Here is a tiny trained network, its code and every weight. The questions are about switching its units off for an input and a class, where a switched-off unit gives its printed mean instead of its output.

import numpy as np


def w(rows, s, z=0):
    codes = np.array(rows[::2]) - 128.0
    scale = np.full(codes.shape[1], s)
    scale[-1] = z or s
    return codes * scale


def norm(h):
    return h / np.sqrt((h * h).mean(-1, keepdims=True) + 1e-5)


def f(y):
    return np.maximum(y, 0)


def log_softmax(a):
    a = a - a.max(-1, keepdims=True)
    return a - np.log(np.exp(a).sum(-1, keepdims=True))


def net(x, mask):
    res = np.array(x, float).reshape(1, 8) / 4 @ E
    u = 0
    for l in range(4):
        y = f(norm(res) @ A[l][:, :-1].T + A[l][:, -1])
        res = res + np.where(mask[u : u + 3], y, B[l][:, -1]) @ B[l][:, :-1]
        u += 3
    return log_softmax(norm(res)[-1] @ U[:, :-1].T + U[:, -1])


A, B = {}, {}
E = w([
[122,139,127,117,139,114,120,118],'x0',
[135,113,123,140,116,147,125,136],'x1',
[139,99,140,155,109,113,6,119],'x2',
[17,90,148,73,31,150,137,107],'x3',
[164,159,134,128,103,181,130,67],'x4',
[149,183,148,79,114,177,91,187],'x5',
[111,97,184,131,178,171,116,108],'x6',
[128,124,123,133,126,134,123,129],'x7',
],0.013)
A[0] = w([
[139,165,44,173,34,55,123,93,102],'0.n0',
[114,76,87,184,93,52,149,25,2],'0.n1',
[158,162,106,140,80,151,107,2,16],'0.n2',
],0.02,0.0059)
B[0] = w([
[162,71,164,25,132,66,130,104,244],'0.n0',
[98,188,7,236,65,171,102,133,254],'0.n1',
[127,109,222,136,150,182,216,200,204],'0.n2',
],0.016,0.011)
A[1] = w([
[43,115,192,197,252,208,81,45,84],'1.n0',
[132,248,163,39,107,180,40,171,2],'1.n1',
[9,73,98,135,173,65,143,232,55],'1.n2',
],0.016,0.0044)
B[1] = w([
[202,24,151,72,68,80,169,68,254],'1.n0',
[163,226,9,204,26,120,190,72,247],'1.n1',
[78,107,194,216,69,113,82,176,229],'1.n2',
],0.011,0.0075)
A[2] = w([
[107,183,223,66,73,199,61,232,100],'2.n0',
[73,111,123,8,100,223,45,143,2],'2.n1',
[4,64,168,101,46,229,94,69,83],'2.n2',
],0.017,0.0017)
B[2] = w([
[38,188,101,162,114,146,196,128,183],'2.n0',
[170,209,55,143,108,103,111,184,149],'2.n1',
[66,148,89,4,211,135,109,16,249],'2.n2',
],0.011)
A[3] = w([
[90,91,149,145,76,100,4,184,166],'3.n0',
[225,142,154,193,254,132,58,111,157],'3.n1',
[48,194,93,92,137,137,167,70,252],'3.n2',
],0.023,0.0017)
B[3] = w([
[131,121,242,163,169,139,224,150,165],'3.n0',
[114,145,87,117,253,113,61,86,169],'3.n1',
[183,111,151,185,192,103,90,151,250],'3.n2',
],0.015,0.021)
U = w([
[122,187,30,244,78,169,114,153,76],'0',
[178,113,169,166,187,89,145,154,218],'1',
[133,130,98,104,223,97,76,125,10],'2',
[102,103,255,158,143,205,180,211,123],'3',
[167,55,149,64,109,82,131,126,196],'4',
],0.0091,0.0013)

Each question gives the input, the list of numbers given to net, and the class t.
The units are the neurons (one row each of A and B). Each row of codes is followed by its name. A weight is (code - 128) times the scale printed after its matrix; where a second scale follows, it is the last column's (A, B and U).
mask holds one flag per neuron, layer by layer. A switched-off neuron (its flag False) gives its mean, the last column of its row in B, instead of its output. The means were averaged over made-up inputs and are rounded, as every weight is.
A unit's drop is (log p(t) with every unit on - log p(t) with that unit switched off) / (log p(t) with every unit on - log p(t) with every unit switched off).
The circuit of an input: a set's keep is (log p(t) with only the set's units on - log p(t) with every unit switched off) / (log p(t) with every unit on - log p(t) with every unit switched off). Starting from all 12 units, units are removed one at a time, each time the one whose removal leaves the highest keep (on an exact tie, the one counted first), for as long as the keep stays at least 0.8.
units of the circuit, in order: the units of the circuit, biggest drop first
k most important neurons: the k neurons with the biggest drops, biggest first
top k neurons in layer l: the k neurons of layer l with the biggest drops, biggest first
input [5,-4,-3,-7,8,-4,4,2], class 3: units of the circuit, in order	[0.n2]
input [-4,1,-4,-2,-6,1,8,0], class 4: 2 most important neurons	[1.n0 0.n1]
input [5,6,-2,-6,-1,-8,4,-1], class 0: 4 most important neurons	[0.n1 2.n2 0.n0 3.n2]
input [0,3,-3,-4,-8,1,-8,-1], class 3: units of the circuit, in order	[1.n2 3.n0]
input [3,1,-6,-5,7,-3,5,2], class 3: units of the circuit, in order	[0.n2 2.n2]
input [8,3,0,2,-8,-4,7,8], class 3: 3 most important neurons	[1.n2 3.n0 3.n1]
input [4,3,-4,6,-2,-7,2,8], class 0: 2 most important neurons	[0.n1 0.n0]
input [0,-5,5,6,2,-2,8,-1], class 4: top 2 neurons in layer 0	[0.n1 0.n0]
input [5,-1,5,1,4,-3,6,-4], class 4: 4 most important neurons	[1.n0 3.n0 2.n2 2.n0]
input [-3,-3,3,-4,4,1,-6,-4], class 4: 3 most important neurons	[0.n0 3.n2 3.n0]
input [-3,7,3,6,2,-1,5,0], class 2: 2 most important neurons	[2.n2 3.n2]
input [-4,-2,1,7,-2,-7,-1,-4], class 0: 2 most important neurons	[0.n1 3.n1]
input [-3,-7,-3,7,-6,7,4,-6], class 0: top 2 neurons in layer 0	[0.n0 0.n2]
input [5,2,0,2,2,5,-8,-6], class 4: units of the circuit, in order	[0.n0]
input [-2,-7,7,0,6,7,-8,-6], class 4: 2 most important neurons	[0.n0 0.n1]
input [-5,2,3,7,1,4,2,-6], class 2: 4 most important neurons	[2.n2 3.n2 0.n1 3.n0]
input [-2,-3,-3,8,3,1,0,-5], class 2: 2 most important neurons	[2.n2 3.n2]
input [7,-7,4,4,-5,-2,8,-4], class 4: 2 most important neurons	[1.n0 2.n2]
input [1,-5,-3,-4,3,-5,7,6], class 4: units of the circuit, in order	[1.n0 3.n2]
input [-3,-3,6,5,5,1,8,2], class 4: units of the circuit, in order	[1.n0]
input [-5,3,-3,-2,-3,3,2,5], class 0: top 2 neurons in layer 2	[2.n0 2.n2]
input [-1,2,-3,8,8,-3,-6,-4], class 2: top 2 neurons in layer 2	[2.n2 2.n1]
input [-7,8,-5,-4,2,5,1,-4], class 0: top 2 neurons in layer 3	[3.n0 3.n2]
